Below is a small trained network, with its code and all its weights. Each question gives an input and a target symbol and asks what happens when units are switched off, that is, made to give their printed mean instead of their output.

import numpy as np


def w(rows, s, z=0):
    codes = np.array(rows[::2]) - 128.0
    scale = np.full(codes.shape[1], s)
    scale[-1] = z or s
    return codes * scale


def f(y):
    return y / 2 * (1 + np.tanh(0.7978845608 * (y + 0.044715 * y**3)))


def softmax(a):
    e = np.exp(a - a.max(-1, keepdims=True))
    return e / e.sum(-1, keepdims=True)


def log_softmax(a):
    a = a - a.max(-1, keepdims=True)
    return a - np.log(np.exp(a).sum(-1, keepdims=True))


def net(x, mask):
    ids = ['γδζθμξπστφψ'.index(c) for c in x.split()]
    T = len(ids)
    res = E[ids] + P[:T]
    u = 0
    for l in range(2):
        r = res
        for j in range(2):
            rows = slice(3 * j, 3 * j + 3)
            q, k, v = (r @ M[l][rows].T for M in (Q, K, V))
            z = softmax(np.where(np.tri(T) > 0, q @ k.T / 3**0.5, -1e9)) @ v
            o = O[l][rows]
            res = res + np.where(mask[u + j], z, o[:, -1]) @ o[:, :-1]
        u += 2
        y = f(res @ A[l][:, :-1].T + A[l][:, -1])
        res = res + np.where(mask[u : u + 16], y, B[l][:, -1]) @ B[l][:, :-1]
        u += 16
    return log_softmax(res[-1] @ U[:, :-1].T + U[:, -1])


Q, K, V, O, A, B = {}, {}, {}, {}, {}, {}
E = w([
[110,84,200,52,78],'γ',
[160,169,164,37,53],'δ',
[249,38,73,167,54],'ζ',
[51,150,58,145,109],'θ',
[100,194,22,149,114],'μ',
[96,162,32,222,140],'ξ',
[94,155,153,174,3],'π',
[3,91,86,119,120],'σ',
[60,114,70,230,133],'τ',
[151,35,194,100,131],'φ',
[226,187,135,65,73],'ψ',
],0.0057)
P = w([
[118,253,202,136,223],'0',
[117,203,183,140,176],'1',
[123,176,161,137,153],'2',
[126,160,144,132,133],'3',
[126,147,136,128,114],'4',
[127,127,121,119,109],'5',
[130,115,103,114,98],'6',
[132,103,82,104,89],'7',
[139,94,74,101,75],'8',
[140,81,62,92,63],'9',
[144,75,45,73,51],'10',
[164,51,29,54,39],'11',
[152,66,14,58,39],'12',
],0.003)
Q[0] = w([
[145,116,131,113,86],'0.h1',
[112,132,116,129,142],'0.h1',
[141,146,165,132,165],'0.h1',
[86,138,93,204,5],'0.h2',
[244,87,218,139,121],'0.h2',
[88,118,37,173,110],'0.h2',
],0.023)
K[0] = w([
[166,101,125,125,132],'0.h1',
[136,140,147,131,149],'0.h1',
[61,140,98,111,106],'0.h1',
[223,40,142,100,17],'0.h2',
[160,101,5,171,223],'0.h2',
[171,140,205,164,104],'0.h2',
],0.02)
V[0] = w([
[140,102,113,127,115],'0.h1',
[137,92,139,103,73],'0.h1',
[207,1,68,104,31],'0.h1',
[148,121,141,96,166],'0.h2',
[180,145,253,148,99],'0.h2',
[97,162,159,157,123],'0.h2',
],0.0082)
O[0] = w([
[127,110,134,122,115,105],'0.h1',
[167,99,123,119,88,88],'0.h1',
[128,2,133,83,17,4],'0.h1',
[140,95,113,134,159,59],'0.h2',
[67,127,14,50,149,187],'0.h2',
[100,153,152,112,150,186],'0.h2',
],0.0067,0.0017)
A[0] = w([
[106,110,52,62,183,134],'0.n1',
[131,103,74,228,159,7],'0.n2',
[194,95,102,124,169,86],'0.n3',
[153,105,105,141,91,119],'0.n4',
[148,143,175,71,106,140],'0.n5',
[163,105,114,145,133,48],'0.n6',
[254,135,107,117,164,95],'0.n7',
[169,116,106,215,124,129],'0.n8',
[119,130,127,71,110,34],'0.n9',
[122,132,117,115,152,64],'0.n10',
[123,159,157,124,133,182],'0.n11',
[67,142,47,139,115,177],'0.n12',
[146,120,126,81,137,91],'0.n13',
[101,31,189,121,214,92],'0.n14',
[71,132,161,116,152,128],'0.n15',
[102,160,135,129,148,213],'0.n16',
],0.012,0.0023)
B[0] = w([
[176,143,188,175,135,184],'0.n1',
[205,140,150,100,166,134],'0.n2',
[39,159,130,142,155,110],'0.n3',
[86,110,126,87,118,134],'0.n4',
[200,140,159,84,88,125],'0.n5',
[67,137,127,125,169,109],'0.n6',
[88,239,125,108,64,119],'0.n7',
[142,106,101,56,145,132],'0.n8',
[135,136,151,89,147,120],'0.n9',
[117,147,137,171,141,123],'0.n10',
[176,111,117,154,98,147],'0.n11',
[179,141,108,132,8,254],'0.n12',
[116,140,183,113,142,117],'0.n13',
[103,183,207,150,22,111],'0.n14',
[98,98,129,208,155,135],'0.n15',
[176,102,105,177,74,178],'0.n16',
],0.017,0.0056)
Q[1] = w([
[106,111,101,144,71],'1.h1',
[107,161,95,144,145],'1.h1',
[154,145,156,133,93],'1.h1',
[130,154,187,106,254],'1.h2',
[32,159,114,150,220],'1.h2',
[67,74,178,151,185],'1.h2',
],0.025)
K[1] = w([
[151,109,157,90,46],'1.h1',
[152,102,104,189,127],'1.h1',
[122,53,137,77,102],'1.h1',
[251,171,148,185,180],'1.h2',
[178,179,124,223,56],'1.h2',
[142,141,152,247,177],'1.h2',
],0.016)
V[1] = w([
[187,152,138,110,107],'1.h1',
[165,94,87,92,159],'1.h1',
[183,102,234,140,115],'1.h1',
[175,7,72,164,136],'1.h2',
[37,103,154,207,28],'1.h2',
[127,55,225,135,173],'1.h2',
],0.017)
O[1] = w([
[187,159,159,122,136,236],'1.h1',
[168,109,128,198,143,117],'1.h1',
[196,100,119,24,135,170],'1.h1',
[149,9,29,87,165,155],'1.h2',
[21,53,194,104,23,186],'1.h2',
[204,23,185,157,124,3],'1.h2',
],0.012,0.013)
A[1] = w([
[148,115,59,117,161,127],'1.n1',
[89,96,78,136,90,90],'1.n2',
[94,57,157,195,96,108],'1.n3',
[61,126,85,211,183,124],'1.n4',
[177,103,185,108,119,121],'1.n5',
[215,103,149,120,167,107],'1.n6',
[192,112,92,131,122,124],'1.n7',
[83,1,118,202,211,195],'1.n8',
[186,104,129,189,226,7],'1.n9',
[57,146,83,127,167,174],'1.n10',
[96,145,115,148,156,72],'1.n11',
[172,48,87,122,128,54],'1.n12',
[181,147,107,176,97,183],'1.n13',
[141,79,92,151,211,150],'1.n14',
[105,136,188,101,117,111],'1.n15',
[175,72,132,122,151,108],'1.n16',
],0.0088,0.0015)
B[1] = w([
[188,133,98,139,113,203],'1.n1',
[141,129,118,124,57,251],'1.n2',
[151,138,129,57,158,179],'1.n3',
[139,119,140,194,94,150],'1.n4',
[155,80,130,172,132,187],'1.n5',
[102,110,105,84,179,184],'1.n6',
[126,76,124,124,157,197],'1.n7',
[111,131,250,80,132,151],'1.n8',
[58,191,110,51,91,159],'1.n9',
[149,124,141,171,147,189],'1.n10',
[122,107,142,145,133,138],'1.n11',
[55,140,152,174,109,211],'1.n12',
[117,131,154,98,179,217],'1.n13',
[92,175,143,188,125,163],'1.n14',
[176,126,112,150,131,179],'1.n15',
[86,108,119,152,161,159],'1.n16',
],0.021,0.011)
U = w([
[121,215,180,102,132,203],'γ',
[221,81,185,92,102,112],'δ',
[186,131,32,189,148,115],'ζ',
[68,121,182,243,98,51],'θ',
[98,136,137,122,139,172],'μ',
[83,53,125,141,168,233],'ξ',
[80,152,69,122,150,71],'π',
[41,139,134,106,144,41],'σ',
[80,120,192,62,116,2],'τ',
[82,105,34,56,42,158],'φ',
[148,101,66,5,180,73],'ψ',
],0.0029,0.0033)

Each question gives the input, a string of symbols that net reads in full, and the target symbol t.
The units are the heads (3 rows each of Q, K, V and O) and the neurons (one row each of A and B). Each row of codes is followed by its name. A weight is (code - 128) times the scale printed after its matrix; where a second scale follows, it is the last column's (O, A, B and U).
mask holds one flag per unit, layer by layer, with each layer's heads first. A switched-off unit (its flag False) gives its mean, the last column of its rows in O or B, instead of its output. The means were averaged over made-up inputs and are rounded, as every weight is.
A unit's drop is (log p(t) with every unit on - log p(t) with that unit switched off) / (log p(t) with every unit on - log p(t) with every unit switched off).
The circuit of an input: a set's keep is (log p(t) with only the set's units on - log p(t) with every unit switched off) / (log p(t) with every unit on - log p(t) with every unit switched off). Starting from the 12 units with the biggest drops (on a tie, the unit counted first), units are removed one at a time, each time the one whose removal leaves the highest keep (on an exact tie, the one counted first), for as long as the keep stays at least 0.8.
circuit, biggest first: the units of the circuit, biggest drop first
unit that matters most: the unit with the biggest drop
top k neurons: the k neurons with the biggest drops, biggest first
k most important neurons of layer l: the k neurons of layer l with the biggest drops, biggest first
heads that matter: for each layer, one digit per head in row order, 1 if its drop is at least 0.15 and else 0, layers parted by /
input ψ μ θ θ σ, target γ: circuit, biggest first : [0.n1, 0.n7, 0.n12, 1.h2]
input μ μ θ, target θ: most important neuron of layer 0 : [0.n1]
input θ μ θ μ θ φ ψ ψ θ, target γ: heads that matter : 00 / 01
input γ μ π μ ψ θ μ τ μ ζ μ, target θ: heads that matter : 11 / 11
input μ μ ξ, target π: heads that matter : 11 / 01
input σ μ θ μ π μ μ μ φ τ, target δ: top 2 neurons : [0.n14, 0.n12]
input θ ψ τ θ μ μ τ, target γ: 2 most important neurons of layer 0 : [0.n1, 0.n7]
input γ μ μ ζ, target γ: top 3 neurons : [0.n7, 0.n12, 0.n3]
input μ π μ θ π θ ζ μ μ π μ γ μ, target ψ: 2 most important neurons of layer 1 : [1.n12, 1.n2]
input θ μ μ τ π π σ, target φ: circuit, biggest first : [1.h2, 1.n2, 0.n12]
input θ π π θ γ φ μ δ μ σ, target ψ: 2 most important neurons of layer 0 : [0.n1, 0.n12]
input δ σ μ σ θ γ μ μ ζ, target γ: heads that matter : 01 / 01
input μ π μ μ ψ ξ μ δ μ σ θ, target ψ: 4 most important neurons of layer 0 : [0.n1, 0.n12, 0.n5, 0.n14]
input π μ γ θ, target ξ: top neuron : [0.n12]
input τ φ μ μ γ σ μ τ θ θ, target ξ: 3 most important neurons of layer 0 : [0.n1, 0.n12, 0.n7]
input μ ζ π π θ θ τ μ μ, target γ: top 2 neurons : [0.n7, 0.n3]
input μ σ τ, target σ: heads that matter : 11 / 01
input σ π σ π, target φ: heads that matter : 01 / 01
input φ μ ζ π μ φ, target γ: heads that matter : 01 / 01
input μ μ θ μ π σ μ μ π τ, target φ: unit that matters most : 1.h2
input π ξ ξ θ φ τ θ γ σ μ μ, target ξ: 3 most important neurons of layer 0 : [0.n1, 0.n12, 0.n7]
input π μ π ζ θ σ, target θ: heads that matter : 10 / 11
input μ τ μ μ σ, target τ: 2 most important neurons of layer 1 : [1.n8, 1.n3]
input μ μ μ π γ σ, target ξ: top 3 neurons : [0.n1, 0.n12, 0.n5]
input π φ τ, target δ: heads that matter : 00 / 01
input γ ξ μ θ σ μ σ ξ, target ξ: top 2 neurons : [0.n1, 0.n12]
input ξ π μ φ φ δ θ ψ π θ σ μ δ, target ψ: unit that matters most : 0.n5
input μ ψ θ, target γ: 2 most important neurons of layer 0 : [0.n7, 0.n1]
input μ μ σ ξ, target π: top 3 neurons : [0.n8, 0.n2, 1.n9]
